Below are the code and all the weights of a small trained network. Each question names an input and a target symbol and asks about switching units off, where a switched-off unit gives its printed mean instead of its output.

import numpy as np


def w(rows, s, z=0):
    codes = np.array(rows[::2]) - 128.0
    scale = np.full(codes.shape[1], s)
    scale[-1] = z or s
    return codes * scale


def f(y):
    return y / 2 * (1 + np.tanh(0.7978845608 * (y + 0.044715 * y**3)))


def softmax(a):
    e = np.exp(a - a.max(-1, keepdims=True))
    return e / e.sum(-1, keepdims=True)


def log_softmax(a):
    a = a - a.max(-1, keepdims=True)
    return a - np.log(np.exp(a).sum(-1, keepdims=True))


def net(x, mask):
    ids = ['βδεηθμξπστψω'.index(c) for c in x.split()]
    T = len(ids)
    res = E[ids] + P[:T]
    q, k, v = (res @ M[0].T for M in (Q, K, V))
    z = softmax(np.where(np.tri(T) > 0, q @ k.T / 4**0.5, -1e9)) @ v
    res = res + np.where(mask[0], z, O[0][:, -1]) @ O[0][:, :-1]
    y = f(res @ A[0][:, :-1].T + A[0][:, -1])
    res = res + np.where(mask[1:13], y, B[0][:, -1]) @ B[0][:, :-1]
    return log_softmax(res[-1] @ U[:, :-1].T + U[:, -1])


Q, K, V, O, A, B = {}, {}, {}, {}, {}, {}
E = w([
[136,165,167,176,229],'β',
[187,97,126,72,9],'δ',
[159,112,123,41,97],'ε',
[152,243,28,96,58],'η',
[67,185,92,134,67],'θ',
[166,241,112,187,40],'μ',
[128,201,148,186,27],'ξ',
[32,162,129,207,144],'π',
[83,65,178,113,162],'σ',
[53,129,199,203,100],'τ',
[66,123,97,112,236],'ψ',
[139,112,222,174,122],'ω',
],0.014)
P = w([
[141,103,138,85,139],'0',
[96,119,97,224,109],'1',
[51,124,110,101,114],'2',
[226,59,111,144,181],'3',
[120,133,171,48,152],'4',
[127,90,64,253,93],'5',
[52,159,128,54,102],'6',
[215,82,127,108,169],'7',
[95,131,163,57,152],'8',
[110,108,117,163,121],'9',
],0.014)
Q[0] = w([
[226,138,176,112,183],'H0',
[191,24,120,171,254],'H0',
[198,146,57,101,75],'H0',
[16,191,164,63,172],'H0',
],0.0085)
K[0] = w([
[2,94,84,148,85],'H0',
[172,120,127,181,111],'H0',
[127,130,162,191,119],'H0',
[78,195,211,93,101],'H0',
],0.01)
V[0] = w([
[153,207,82,150,99],'H0',
[84,162,64,110,229],'H0',
[56,120,178,200,85],'H0',
[10,140,53,91,67],'H0',
],0.012)
O[0] = w([
[93,151,252,195,102,79],'H0',
[192,162,147,158,171,88],'H0',
[65,159,73,109,123,241],'H0',
[145,145,107,205,84,254],'H0',
],0.019,0.0023)
A[0] = w([
[142,70,155,86,21,123],'N0',
[66,56,145,121,119,87],'N1',
[254,15,159,92,186,254],'N2',
[89,141,152,90,223,92],'N3',
[148,54,59,131,12,194],'N4',
[198,153,151,97,165,184],'N5',
[155,128,46,44,27,70],'N6',
[132,131,126,112,82,119],'N7',
[103,123,42,224,225,206],'N8',
[92,182,139,132,81,156],'N9',
[184,182,244,150,111,127],'N10',
[158,164,155,58,47,182],'N11',
],0.0091,0.0025)
B[0] = w([
[93,114,2,221,215,185],'N0',
[68,117,88,84,159,181],'N1',
[150,161,8,109,140,227],'N2',
[88,121,107,86,159,171],'N3',
[158,91,126,155,49,249],'N4',
[106,190,131,167,170,162],'N5',
[144,116,188,73,157,255],'N6',
[102,118,166,209,97,148],'N7',
[203,134,62,27,28,232],'N8',
[166,106,152,125,172,208],'N9',
[118,111,238,116,102,211],'N10',
[90,26,101,199,251,169],'N11',
],0.0064,0.0092)
U = w([
[164,61,198,159,137,150],'β',
[133,25,144,164,181,31],'δ',
[118,129,128,177,76,65],'ε',
[93,171,122,124,61,83],'η',
[202,143,147,151,166,145],'θ',
[191,65,181,38,76,177],'μ',
[97,181,188,101,239,254],'ξ',
[14,149,121,162,128,88],'π',
[68,79,191,53,140,239],'σ',
[185,2,130,182,175,199],'τ',
[33,128,178,153,186,224],'ψ',
[65,131,159,53,27,6],'ω',
],0.0072,0.0044)

Each question gives the input, a string of symbols that net reads in full, and the target symbol t.
The units are the heads (4 rows each of Q, K, V and O) and the neurons (one row each of A and B). Each row of codes is followed by its name. A weight is (code - 128) times the scale printed after its matrix; where a second scale follows, it is the last column's (O, A, B and U).
mask holds one flag per unit, heads first, then neurons. A switched-off unit (its flag False) gives its mean, the last column of its rows in O or B, instead of its output. The means were averaged over made-up inputs and are rounded, as every weight is.
A unit's drop is (log p(t) with every unit on - log p(t) with that unit switched off) / (log p(t) with every unit on - log p(t) with every unit switched off).
The circuit of an input: a set's keep is (log p(t) with only the set's units on - log p(t) with every unit switched off) / (log p(t) with every unit on - log p(t) with every unit switched off). Starting from the 12 units with the biggest drops (on a tie, the unit counted first), units are removed one at a time, each time the one whose removal leaves the highest keep (on an exact tie, the one counted first), for as long as the keep stays at least 0.8.
circuit, biggest first: the units of the circuit, biggest drop first
top k neurons: the k neurons with the biggest drops, biggest first
drop when u is switched off: that unit's drop, to one decimal
input β τ π ε ε σ θ, target τ: circuit, biggest first	H0; N11
input τ β ω, target ω: circuit, biggest first	H0; N0
input σ τ β, target μ: circuit, biggest first	N8; H0
input θ ω σ μ δ, target τ: circuit, biggest first	N11; N0
input β ω δ μ μ σ, target σ: circuit, biggest first	H0
input ε β τ σ π ψ, target μ: circuit, biggest first	N8; H0
input ε ε β τ σ η μ σ η δ, target τ: circuit, biggest first	N0; N11
input ξ η τ, target π: circuit, biggest first	H0; N0
input σ μ σ π τ ω ε σ τ ξ, target μ: circuit, biggest first	H0; N6; N4
input ξ ε η ψ ε ψ θ β, target θ: circuit, biggest first	H0; N8
input β π β τ ω, target ξ: circuit, biggest first	H0; N4
input ψ θ β σ σ ψ σ θ π, target μ: circuit, biggest first	H0; N8
input η η η β ψ, target β: circuit, biggest first	H0; N10
input η ε σ, target β: circuit, biggest first	H0
input ψ θ β ψ ε ω, target θ: circuit, biggest first	H0; N2; N5
input ξ δ ε ω σ δ, target σ: top 2 neurons	N6; N1
input σ η ω ε θ ω ψ ψ ψ η, target θ: top 2 neurons	N5; N10
input η ω ω ω, target σ: drop when H0 is switched off	1.1
input π π ω, target ω: drop when N0 is switched off	0.2
input η σ ξ η, target μ: drop when H0 is switched off	0.5
input τ ψ π, target ω: top neuron	N8
input π ω ε σ, target σ: drop when N3 is switched off	0.1
